Here is a tiny trained network, its code and every weight. The questions are about switching its units off for an input and a class, where a switched-off unit gives its printed mean instead of its output.

import numpy as np


def w(rows, s, z=0):
    codes = np.array(rows[::2]) - 128.0
    scale = np.full(codes.shape[1], s)
    scale[-1] = z or s
    return codes * scale


def f(y):
    return y / 2 * (1 + np.tanh(0.7978845608 * (y + 0.044715 * y**3)))


def log_softmax(a):
    a = a - a.max(-1, keepdims=True)
    return a - np.log(np.exp(a).sum(-1, keepdims=True))


def net(x, mask):
    res = np.array(x, float).reshape(1, 4) / 4 @ E
    y = f(res @ A[0][:, :-1].T + A[0][:, -1])
    res = res + np.where(mask, y, B[0][:, -1]) @ B[0][:, :-1]
    return log_softmax(res[-1] @ U[:, :-1].T + U[:, -1])


A, B = {}, {}
E = w([
[98,63,189,230,58],'x0',
[253,108,53,159,62],'x1',
[238,238,229,111,129],'x2',
[164,69,110,207,237],'x3',
],0.012)
A[0] = w([
[239,142,161,138,90,85],'neuron 1',
[52,111,33,78,49,54],'neuron 2',
[99,104,35,134,116,46],'neuron 3',
[85,112,226,198,86,147],'neuron 4',
[170,162,190,126,148,134],'neuron 5',
[211,128,75,123,85,26],'neuron 6',
[91,173,106,92,42,75],'neuron 7',
[90,181,106,41,218,187],'neuron 8',
[117,76,209,182,89,180],'neuron 9',
[169,169,60,146,113,111],'neuron 10',
[152,121,124,253,233,47],'neuron 11',
[122,122,39,151,88,92],'neuron 12',
[143,202,218,136,178,76],'neuron 13',
[138,100,178,193,78,190],'neuron 14',
[218,202,126,188,112,67],'neuron 15',
[95,161,117,150,35,137],'neuron 16',
[97,113,217,198,68,131],'neuron 17',
[114,155,101,225,241,4],'neuron 18',
[56,99,254,114,165,79],'neuron 19',
[175,146,63,16,142,183],'neuron 20',
[74,156,136,66,43,87],'neuron 21',
[131,78,163,200,117,151],'neuron 22',
[243,107,23,156,24,47],'neuron 23',
[172,139,220,110,95,56],'neuron 24',
[28,128,49,171,116,45],'neuron 25',
[135,167,214,109,126,35],'neuron 26',
[102,175,109,90,51,63],'neuron 27',
[156,199,195,123,124,106],'neuron 28',
[51,134,237,102,187,47],'neuron 29',
[190,171,190,105,112,42],'neuron 30',
[86,130,172,72,26,81],'neuron 31',
[40,134,176,67,185,44],'neuron 32',
[156,155,67,93,216,170],'neuron 33',
[64,62,124,113,122,72],'neuron 34',
],0.011,0.0026)
B[0] = w([
[83,51,120,81,149,210],'neuron 1',
[92,42,113,131,195,230],'neuron 2',
[53,73,105,117,172,188],'neuron 3',
[107,146,53,228,66,230],'neuron 4',
[39,107,74,142,162,188],'neuron 5',
[95,133,187,76,81,195],'neuron 6',
[187,216,174,203,222,209],'neuron 7',
[119,166,41,196,6,230],'neuron 8',
[140,152,65,188,101,213],'neuron 9',
[117,122,170,128,64,177],'neuron 10',
[218,180,189,184,204,218],'neuron 11',
[31,61,145,102,116,178],'neuron 12',
[82,91,93,94,157,211],'neuron 13',
[152,186,50,196,105,197],'neuron 14',
[85,70,117,94,152,205],'neuron 15',
[158,155,129,128,138,193],'neuron 16',
[110,192,12,181,71,224],'neuron 17',
[209,176,213,148,207,198],'neuron 18',
[146,88,193,99,58,238],'neuron 19',
[143,222,30,175,58,231],'neuron 20',
[206,223,185,182,254,224],'neuron 21',
[176,164,90,130,134,193],'neuron 22',
[202,72,238,41,33,247],'neuron 23',
[134,67,78,114,173,194],'neuron 24',
[76,95,104,122,155,218],'neuron 25',
[106,87,114,68,164,191],'neuron 26',
[163,180,143,156,203,202],'neuron 27',
[63,65,107,131,154,207],'neuron 28',
[135,87,233,7,56,235],'neuron 29',
[115,85,86,89,164,202],'neuron 30',
[193,185,180,136,170,224],'neuron 31',
[137,67,197,85,38,224],'neuron 32',
[184,196,43,210,112,202],'neuron 33',
[116,99,100,75,141,202],'neuron 34',
],0.0075,0.015)
U = w([
[124,206,35,144,44,107],'0',
[123,117,206,74,45,254],'1',
[177,196,177,129,250,112],'2',
[47,78,86,88,201,26],'3',
],0.016,0.0044)

Each question gives the input, the list of numbers given to net, and the class t.
The units are the neurons (one row each of A and B). Each row of codes is followed by its name. A weight is (code - 128) times the scale printed after its matrix; where a second scale follows, it is the last column's (A, B and U).
mask holds one flag per neuron, in row order. A switched-off neuron (its flag False) gives its mean, the last column of its row in B, instead of its output. The means were averaged over made-up inputs and are rounded, as every weight is.
A unit's drop is (log p(t) with every unit on - log p(t) with that unit switched off) / (log p(t) with every unit on - log p(t) with every unit switched off).
The circuit of an input: a set's keep is (log p(t) with only the set's units on - log p(t) with every unit switched off) / (log p(t) with every unit on - log p(t) with every unit switched off). Starting from the 12 units with the biggest drops (on a tie, the unit counted first), units are removed one at a time, each time the one whose removal leaves the highest keep (on an exact tie, the one counted first), for as long as the keep stays at least 0.8.
circuit, biggest first: the units of the circuit, biggest drop first
k most important neurons: the k neurons with the biggest drops, biggest first
drop when u is switched off: that unit's drop, to one decimal
input [-4,-5,0,-8], class 2: circuit, biggest first -> neuron 21
input [-7,-6,7,5], class 0: 3 most important neurons -> neuron 8; neuron 33; neuron 20
input [-6,-5,7,6], class 3: circuit, biggest first -> neuron 13; neuron 5
input [-5,-6,-3,1], class 1: 4 most important neurons -> neuron 32; neuron 29; neuron 17; neuron 4
input [1,2,-2,3], class 2: 2 most important neurons -> neuron 29; neuron 32
input [-4,-4,7,-7], class 2: 2 most important neurons -> neuron 21; neuron 7
input [-2,-7,8,5], class 3: 3 most important neurons -> neuron 13; neuron 5; neuron 23
input [5,-6,-6,-1], class 1: 4 most important neurons -> neuron 19; neuron 29; neuron 32; neuron 20
input [-1,-3,-2,4], class 2: 2 most important neurons -> neuron 23; neuron 18
input [-1,-4,-6,7], class 2: 2 most important neurons -> neuron 18; neuron 11
input [-6,-7,2,2], class 1: 4 most important neurons -> neuron 29; neuron 32; neuron 17; neuron 4
input [0,-5,7,-7], class 2: 3 most important neurons -> neuron 21; neuron 31; neuron 7
input [2,8,4,6], class 1: drop when neuron 23 is switched off -> 0.5
input [-2,8,-5,-4], class 1: circuit, biggest first -> neuron 23
input [-7,6,2,5], class 0: drop when neuron 33 is switched off -> 3.1
input [6,-5,6,-4], class 0: drop when neuron 4 is switched off -> 0.8
